Below are the code and all the weights of a small trained network. Each question names an input and a class and asks about switching units off, where a switched-off unit gives its printed mean instead of its output.

import numpy as np


def w(rows, s, z=0):
    codes = np.array(rows[::2]) - 128.0
    scale = np.full(codes.shape[1], s)
    scale[-1] = z or s
    return codes * scale


def f(y):
    return y / 2 * (1 + np.tanh(0.7978845608 * (y + 0.044715 * y**3)))


def log_softmax(a):
    a = a - a.max(-1, keepdims=True)
    return a - np.log(np.exp(a).sum(-1, keepdims=True))


def net(x, mask):
    res = np.array(x, float).reshape(1, 2) / 4 @ E
    y = f(res @ A[0][:, :-1].T + A[0][:, -1])
    res = res + np.where(mask, y, B[0][:, -1]) @ B[0][:, :-1]
    return log_softmax(res[-1] @ U[:, :-1].T + U[:, -1])


A, B = {}, {}
E = w([
[136,253,99,92,138,96,161,129],'x0',
[154,190,90,112,86,171,96,39],'x1',
],0.018)
A[0] = w([
[147,188,125,119,160,114,125,127,101],'n1',
[96,86,160,138,139,115,58,142,84],'n2',
[168,186,138,75,156,126,155,136,82],'n3',
[165,187,127,148,150,98,189,113,74],'n4',
[132,157,83,123,59,185,68,104,98],'n5',
[106,85,107,199,76,158,48,92,111],'n6',
[146,134,93,43,102,131,56,78,186],'n7',
[176,174,99,122,91,194,72,89,92],'n8',
[119,143,136,140,189,112,201,245,109],'n9',
[126,91,166,170,101,176,93,81,82],'n10',
[100,188,116,119,117,118,171,121,168],'n11',
[129,105,82,124,134,178,142,133,250],'n12',
],0.012,0.014)
B[0] = w([
[151,163,125,135,185,155,175,87,190],'n1',
[93,205,162,200,142,163,165,101,179],'n2',
[135,153,152,139,147,151,163,69,195],'n3',
[97,164,147,105,145,173,162,85,188],'n4',
[9,163,196,188,111,108,105,157,214],'n5',
[152,171,116,135,173,178,167,65,209],'n6',
[106,92,118,140,92,93,92,144,249],'n7',
[77,139,135,184,118,106,111,161,230],'n8',
[70,131,191,153,120,106,79,153,244],'n9',
[101,210,124,156,169,150,184,84,183],'n10',
[186,100,78,101,104,173,157,113,235],'n11',
[230,71,52,4,94,89,88,116,241],'n12',
],0.015,0.014)
U = w([
[45,130,166,174,114,110,74,180,68],'0',
[175,144,127,130,214,211,243,90,46],'1',
[252,97,91,58,87,109,60,160,254],'2',
],0.016,0.0062)

Each question gives the input, the list of numbers given to net, and the class t.
The units are the neurons (one row each of A and B). Each row of codes is followed by its name. A weight is (code - 128) times the scale printed after its matrix; where a second scale follows, it is the last column's (A, B and U).
mask holds one flag per neuron, in row order. A switched-off neuron (its flag False) gives its mean, the last column of its row in B, instead of its output. The means were averaged over made-up inputs and are rounded, as every weight is.
A unit's drop is (log p(t) with every unit on - log p(t) with that unit switched off) / (log p(t) with every unit on - log p(t) with every unit switched off).
The circuit of an input: a set's keep is (log p(t) with only the set's units on - log p(t) with every unit switched off) / (log p(t) with every unit on - log p(t) with every unit switched off). Starting from all 12 units, units are removed one at a time, each time the one whose removal leaves the highest keep (on an exact tie, the one counted first), for as long as the keep stays at least 0.8.
units of the circuit, in order: the units of the circuit, biggest drop first
top k neurons: the k neurons with the biggest drops, biggest first
drop of u: that unit's drop, to one decimal
input [-8,-7], class 1: units of the circuit, in order -> n6
input [-4,1], class 1: top 2 neurons -> n6; n10
input [4,4], class 0: top 3 neurons -> n5; n7; n8
input [1,-3], class 2: top 2 neurons -> n5; n8
input [6,8], class 0: top 2 neurons -> n5; n8
input [-5,-4], class 1: top 3 neurons -> n5; n7; n2
input [-8,6], class 1: top 2 neurons -> n6; n10
input [2,8], class 0: drop of n5 -> 0.2
input [1,5], class 0: drop of n5 -> 1.7
input [-2,6], class 0: drop of n5 -> 0.3
